Each row of numbers belongs to one of the objects below and depends on some of the facts about them. Some rows are named. Which object is each other row?

Known rows:
0	9	-20	-19	0	1	29	4	4	10	-5	8	-38	-21	-4	1	17	-1	21	6	20	-3	-10	2	4	16	-5	-32	-21	-11	10	-5	9	36	-29	3	-21	41	-5: senom
-5	4	-9	-22	5	5	36	12	-10	20	13	13	-21	-15	2	1	7	-6	17	-2	34	-23	-9	20	-17	4	-16	-7	-20	-17	13	-18	46	44	-37	-43	-27	43	-5: sudek
-23	-7	-20	-25	-7	-7	15	0	-4	20	-11	12	-3	-32	11	7	-6	12	9	0	36	0	-31	-5	2	25	-36	15	-12	-21	9	-14	20	33	-34	-10	-31	29	-8: plebros
-2	5	-15	-15	0	-1	21	7	10	9	-1	24	-35	-29	0	-10	9	8	15	13	28	4	-18	10	4	12	0	-34	-21	-23	7	-9	13	29	-33	-3	-28	38	-5: plavok
-8	-14	-14	-11	1	-2	14	12	5	3	-14	16	-31	-27	8	-5	0	1	14	9	25	4	-15	6	-3	21	-21	-25	-22	-18	6	-10	9	22	-34	-5	-23	46	-4: dridra
6	13	-23	-21	-2	3	24	8	16	15	0	25	-36	-29	-10	-7	15	6	22	14	25	7	-17	8	9	13	0	-35	-21	-25	12	-8	15	31	-28	2	-30	37	-2: breklen
1	4	-16	-18	2	-1	32	3	-2	7	-7	1	-40	-19	-6	8	18	3	20	3	18	-8	-9	-2	2	16	-2	-33	-20	-8	7	-5	3	42	-27	6	-16	38	-9: tustidro
-1	9	-18	-17	1	0	29	2	5	9	-2	9	-39	-20	-5	2	17	0	21	6	21	-4	-11	5	3	15	-3	-31	-21	-10	10	-4	8	39	-29	1	-21	40	-4: poflus
0	9	-8	-15	4	-1	20	-1	13	3	-2	23	-34	-28	4	-13	12	7	6	8	31	-4	-16	6	8	11	2	-35	-14	-18	2	-9	17	21	-36	-5	-25	44	-11: klebrel
-14	19	-10	-33	-3	-8	21	-21	4	15	3	17	-5	-34	7	-3	8	19	-5	-3	50	-14	-28	-10	15	10	-9	3	4	-13	6	-15	34	25	-42	-12	-28	33	-20: fadris
9	-6	-18	-32	1	11	31	44	-15	23	21	20	-21	-18	-6	-5	-7	31	7	0	40	-4	-19	10	-5	-5	18	-13	-9	-30	-4	-16	30	45	-59	-37	-33	20	5: kadas
2	-27	-1	-28	5	10	48	22	-30	9	-9	-12	-11	-5	7	23	8	23	9	-9	15	-28	-13	-7	-14	12	-14	-8	-19	-12	-14	-15	26	48	-32	-22	-8	39	-17: zedrogrus
10	-3	-11	-37	0	13	53	17	-24	17	1	-12	-17	-8	-5	21	19	16	16	-8	17	-28	-9	-3	-7	6	-8	-11	-21	-14	-5	-13	32	52	-29	-18	-12	38	-14: rager
-1	8	-15	-17	1	-3	21	3	10	4	-1	14	-36	-29	2	-11	10	3	8	8	31	-4	-9	5	6	16	-6	-32	-15	-15	9	-9	18	20	-40	2	-24	46	-7: dekle
2	18	-15	-20	2	1	26	-1	19	13	2	27	-35	-24	-6	-7	18	8	18	13	24	1	-17	11	8	9	8	-39	-18	-25	7	-9	18	33	-24	0	-27	40	-8: trekubrul
-16	5	14	-34	21	16	44	14	7	22	-19	27	-17	-19	22	-8	2	27	9	-23	7	-34	-38	40	5	15	-5	-22	-22	-68	-13	-40	45	33	-16	-30	-34	34	-16: klonur
12	21	-13	-33	1	1	34	17	-9	27	14	5	-23	-11	2	5	22	6	2	1	21	-17	-9	25	-9	-5	-13	-4	-25	-31	4	-14	43	36	-45	-24	-27	27	-11: silede
-23	-7	-21	-27	-7	-9	14	0	-5	18	-12	12	-3	-31	11	7	-7	12	7	0	37	0	-32	-8	3	24	-36	13	-9	-21	8	-14	20	31	-34	-12	-31	27	-4: komek
10	12	-19	-37	1	11	41	17	-8	22	12	5	-16	-19	-7	-1	15	8	15	-2	29	-17	-11	12	-2	3	-12	-12	-19	-25	8	-17	49	34	-39	-20	-23	42	-5: droskem

How the objects are related:
bastepon (τ pegra) (κ 4)
bestum (Ξ setros, desa) (τ vegram) (κ 4)
bradegron (Ξ setros) (τ lumum, vudrik) (κ 4)
brako (τ plavok, lumum, vopa) (κ 700)
breklen (τ giskul, plenol) (κ 700)
brivinin (τ vegram) (κ 4)
brodrol (τ vegram) (κ 804)
brutra (τ lumum, vopa) (κ 4)
butos (τ grumen) (κ 4)
dasa (τ peplifla, dratrim) (κ 804)
dekle (τ stezu) (κ 700)
desa (τ lumum, vopa) (κ 700)
distal (κ 804)
dofi (Ξ setros, satrok) (κ 804)
dratral (Ξ setros) (τ stulol) (κ 700)
dratrim (κ 700)
dridra (κ 700)
drino (τ mustak, brutra) (κ 700)
droskem (τ peplifla, zufun) (κ 804)
fadris (τ klebrel, stezu) (κ 4)
feka (τ trobus) (κ 700)
fiklil (τ dridra, miplor, kiplis, dratrim) (κ 700)
flastur (κ 700)
flureklil (Ξ fiklil) (τ kadas) (κ 700)
fubre (Ξ dratral) (τ dratrim, stezu) (κ 4)
fugak (κ 4)
fule (Ξ setros) (τ setros, brako, vopa, vudrik) (κ 804)
gagar (Ξ fugak) (τ gikenok) (κ 700)
gevon (κ 804)
gikenok (Ξ tarak) (κ 700)
giskul (Ξ setros) (τ setros) (κ 700)
goklogrul (τ brodrol, bastepon, vopa) (κ 4)
gridir (τ vopa, goklogrul) (κ 700)
gristo (Ξ tadu) (τ vopa) (κ 700)
grival (τ mostel, fadris) (κ 700)
groplom (κ 804)
grumen (κ 700)
kadas (τ vudrik) (κ 804)
kaver (Ξ klastu) (κ 804)
kevel (τ dekle, lumum) (κ 700)
kiplis (Ξ klesu) (τ pegra, lumum) (κ 804)
klastu (τ desa) (κ 700)
klebrel (τ vopa) (κ 700)
klemes (Ξ gridir) (τ peplifla) (κ 4)
klepir (τ zamema, lumum) (κ 700)
klesu (Ξ stuflil) (τ lumum) (κ 804)
klipos (τ pegra, pive, drino) (κ 4)
klonel (Ξ setros) (τ klastu, pive) (κ 804)
klonur (κ 804)
komek (Ξ setros) (κ 4)
kosur (Ξ miral) (τ lumum) (κ 804)
lisku (τ vegram, klepir) (κ 804)
lorutrak (τ miral, goklogrul) (κ 804)
lumum (κ 700)
miplor (τ komek, dratrim, plebros) (κ 4)
miral (Ξ satrok, dratral) (κ 700)
mostel (κ 700)
mustak (κ 700)
neplek (Ξ stuflil) (τ vopa) (κ 4)
nimus (τ gevon, flastur, lumum) (κ 700)
nuskos (Ξ setros, plenol) (τ lumum) (κ 700)
pegra (τ dratrim) (κ 4)
peplifla (τ dratrim, lumum) (κ 700)
pive (τ vasti) (κ 804)
plavok (τ setros) (κ 700)
plebros (κ 4)
plenol (κ 804)
pluklon (τ grumen, sudek) (κ 700)
podruk (Ξ zufun) (τ plavok) (κ 700)
poflus (τ pegra, kosur) (κ 700)
posar (Ξ setros) (τ fubre, groplom) (κ 804)
rager (τ zedrogrus, kosur) (κ 804)
rimo (τ vopa) (κ 804)
satrok (τ drino, distal) (κ 700)
senom (τ dratrim, kosur) (κ 700)
sesom (τ drino, dratrim) (κ 4)
setros (τ vopa) (κ 4)
silede (τ trobus, brutra) (κ 804)
skefor (τ dekle) (κ 700)
skenar (τ plenol, vopa) (κ 804)
sovaklun (τ trobus, bestum) (κ 700)
stezu (κ 4)
stikabrik (τ lumum) (κ 700)
stimuk (τ giskul) (κ 700)
stuflil (τ bestum) (κ 700)
stulol (τ lumum) (κ 4)
sudek (Ξ sesom) (τ nuskos) (κ 804)
tadu (τ plenol, dratrim) (κ 700)
tarak (τ trobus, brutra) (κ 700)
tratun (Ξ desa) (τ mustak, lumum) (κ 804)
trekubrul (Ξ stuflil, zedrogrus) (τ rimo) (κ 700)
tristebris (Ξ sesom) (τ feka) (κ 4)
trobas (τ gristo, klonur) (κ 4)
trobus (κ 4)
tustidro (Ξ flastur) (τ kosur) (κ 700)
vasti (τ mustak, pegra, grumen) (κ 700)
vegram (Ξ gridir) (κ 700)
vopa (κ 804)
vudrik (κ 700)
zamema (Ξ komek) (τ dofi, dratrim) (κ 700)
zedrogrus (κ 804)
zorepom (τ klipos, nuskos) (κ 4)
zufun (τ brako, stezu) (κ 700)

Which object is each row?
No name comes twice in this set of rows, the named rows included.
5	-8	-10	-29	2	11	32	23	-6	18	4	18	-9	-22	3	-5	1	18	10	4	31	-10	-20	16	-9	6	-18	-9	-22	-36	0	-22	49	29	-37	-28	-28	40	-8 => plenol
3	-5	-9	-31	2	9	42	19	-17	16	4	0	-16	-14	0	9	10	13	12	-4	24	-21	-12	6	-10	8	-15	-9	-21	-20	1	-16	39	40	-35	-24	-19	39	-9 => kosur
2	19	-14	-13	5	-10	25	3	-4	-8	8	11	-40	-25	-9	-11	13	7	10	5	34	-6	-5	14	-3	26	-8	-47	-26	-11	22	-20	25	37	-34	14	-32	23	-4 => nimus
3	17	-17	-19	2	-4	25	0	7	9	1	13	-40	-27	-3	-7	17	1	13	5	29	-2	-9	7	8	13	-1	-35	-20	-13	13	-7	15	29	-35	4	-25	41	-8 => kevel
3	24	-15	-15	0	-10	19	2	8	14	1	17	-45	-17	2	1	22	-4	4	10	16	0	-11	19	2	7	-4	-27	-23	-22	8	-4	9	30	-42	2	-29	25	-8 => tarak
-8	17	-17	-11	3	-3	22	0	10	16	-1	17	-46	-22	4	-4	10	-13	21	6	24	-4	-9	16	2	8	-7	-26	-20	-13	15	-3	8	38	-36	-14	-27	42	-1 => satrok
-6	-2	-3	-4	10	-17	13	8	-12	-24	3	16	-35	-27	1	-17	0	11	0	6	39	-5	-8	17	-14	35	-19	-47	-28	-16	19	-28	27	31	-38	13	-36	21	-6 => flastur
5	-4	-5	-5	-2	-12	9	0	9	1	-5	28	-29	-17	7	2	14	4	0	27	18	8	-17	15	-8	9	-15	-23	-29	-24	-1	-6	16	26	-31	-1	-28	30	-16 => vegram
7	5	-9	-31	4	11	36	17	-2	22	10	20	-12	-18	-2	-2	11	17	12	5	29	-15	-19	17	-6	1	-8	-11	-21	-35	1	-22	52	34	-32	-28	-29	39	-10 => rimo
3	-6	-3	-28	5	7	31	20	-6	17	6	20	-10	-19	6	-5	2	16	7	4	31	-15	-19	16	-8	3	-13	-9	-22	-36	-3	-23	49	29	-37	-31	-27	40	-10 => vopa
-5	21	-13	-25	-9	-19	11	-16	0	24	2	19	-7	-17	7	16	16	12	-8	17	27	1	-28	8	-2	4	-25	13	-18	-26	5	-8	27	35	-35	-4	-36	5	-22 => bestum

Now the same objects, written a new way:
Some rows with their names:
-46	24	-18	-23	34	-38	-20	-21	-12	-11	-16	-13	-15	8	-24	-4	46	4	13	19	-52	21	9	60	30	-1	6	21: rimo
8	0	33	-22	-55	-16	16	39	15	-48	51	44	-63	-35	5	-15	15	58	-20	-35	4	22	7	13	-9	-53	-45	-27: sovaklun
10	-9	25	-15	-39	-12	16	41	-2	-38	36	11	-48	-5	17	-13	8	39	5	-8	-9	23	-1	23	-21	-52	-29	-11: tarak
12	-35	6	-37	8	-26	3	21	25	13	-2	15	2	2	-38	-9	13	-38	49	-13	7	57	-5	2	-19	32	10	-11: brutra
-37	-58	46	-28	32	65	52	-10	19	3	-104	22	69	73	17	-37	-32	6	-14	-52	14	3	-63	17	-7	66	-14	-22: lumum
25	-43	30	0	-10	32	34	0	-28	-12	13	-17	-16	25	22	35	-15	-7	-30	25	22	-2	39	-10	-4	-59	-30	7: kevel
4	-39	18	3	-12	22	17	21	-6	-7	-37	-14	24	38	23	-19	-55	31	6	-18	7	-7	-26	7	-43	-10	21	-9: nuskos
-1	-25	-35	-5	16	-32	-8	-16	28	-30	-9	-44	11	7	-12	-41	-46	28	-1	23	-17	-4	18	34	-30	4	49	10: sudek
20	-25	-8	32	-52	-5	-13	32	-28	-12	11	-23	-4	0	35	8	-58	31	16	4	-10	-14	-25	17	-65	-48	42	8: pluklon
-21	4	11	1	-12	32	24	20	-55	16	-26	14	5	11	16	44	34	16	-18	9	-10	62	-8	23	14	-19	-39	34: klebrel
-24	45	-19	-16	15	-47	-38	-2	-1	-16	30	-21	-47	-22	-35	-24	45	21	24	23	-40	-9	23	39	7	-20	-8	7: lorutrak
-13	46	-43	1	26	8	26	-53	12	-10	-34	-16	53	-10	-24	-11	20	6	-49	31	38	28	43	-16	26	37	0	27: groplom
19	6	23	16	-15	17	-10	20	-17	-3	22	-23	-11	16	25	8	-41	11	8	11	12	-68	-24	-28	-23	-35	0	-5: poflus
-3	-13	25	-25	-54	3	26	27	22	-39	2	45	-28	-27	11	-20	2	68	-16	-46	11	47	-16	26	-10	-29	-30	-30: feka
5	10	-44	-3	19	-35	-11	-13	2	-10	-39	-55	26	12	-38	-58	-37	39	22	30	-23	9	-15	34	-46	20	49	7: pive
5	-6	-10	-7	12	-29	-38	20	-17	40	28	6	-23	-14	-12	38	55	-62	52	9	-31	49	9	12	13	-4	-1	18: neplek
17	-1	-19	1	-5	-40	-34	31	2	45	38	15	-27	-42	-11	56	45	-53	35	12	-26	52	2	2	20	-5	20	11: trobas
-15	-42	30	12	-15	5	0	-1	-19	-5	5	24	-13	-1	64	34	-5	-4	-25	-31	-30	-33	-15	17	34	-52	9	-9: flureklil
-29	36	-6	-29	19	-43	-12	-3	28	-26	6	8	-31	-13	-45	-49	51	40	-5	-3	-16	5	6	30	15	8	-30	-10: brodrol

Name these rows:
No name comes twice in this set of rows, the named rows included.
-26	1	-12	-3	42	-53	-43	-31	-26	-1	35	-24	-41	3	-15	34	39	-31	4	42	-54	-13	45	50	52	-58	-1	22 => fule
-29	-19	-12	1	41	-11	-26	10	11	54	-12	29	17	-5	1	44	55	-64	25	-22	-26	36	-30	7	35	42	22	-3 => setros
14	43	-17	0	29	-9	-4	-47	12	-15	39	-52	0	10	-39	-21	-3	-19	-11	55	19	-71	60	-36	13	-10	-11	14 => dasa
27	-17	-8	-21	-37	-55	9	16	51	-23	48	36	-35	-59	-19	-10	20	-9	7	-24	18	72	22	-14	-6	4	6	-32 => tristebris
42	-10	-3	-7	15	6	7	-17	15	20	43	-1	-6	-5	-20	27	-1	-77	20	20	35	-8	33	-61	6	24	7	4 => klemes
-55	61	-30	9	56	-6	-35	-40	0	19	-50	5	44	6	-22	-36	45	5	1	7	-20	-24	-18	21	35	58	-2	6 => plenol
-40	27	-31	3	32	-31	-12	-20	-8	-4	-37	4	10	-13	-19	-21	45	25	-20	7	-38	20	-1	50	34	12	17	18 => klonur
4	21	-12	-3	29	-17	9	-56	-9	-12	16	-48	-4	6	-36	14	18	-19	-30	57	8	-5	69	-12	30	-35	-15	27 => droskem
-4	2	-8	12	-29	42	53	-2	-45	11	-45	25	27	0	25	32	21	30	-47	1	30	75	-1	5	-1	2	-17	35 => mostel
-2	31	3	-40	14	-48	-8	-27	32	-53	53	-6	-51	-7	-44	-48	17	20	-2	5	0	-27	44	-4	31	-22	-28	-13 => lisku
-18	16	-45	-12	7	-36	-1	-20	22	-28	-25	-28	28	-1	-39	-64	-16	38	10	13	-14	17	1	23	-17	32	31	5 => distal
22	-13	-28	14	-24	-24	-7	-5	33	5	11	30	9	-60	8	12	16	-27	-2	-17	12	34	13	-17	7	32	42	-12 => fugak

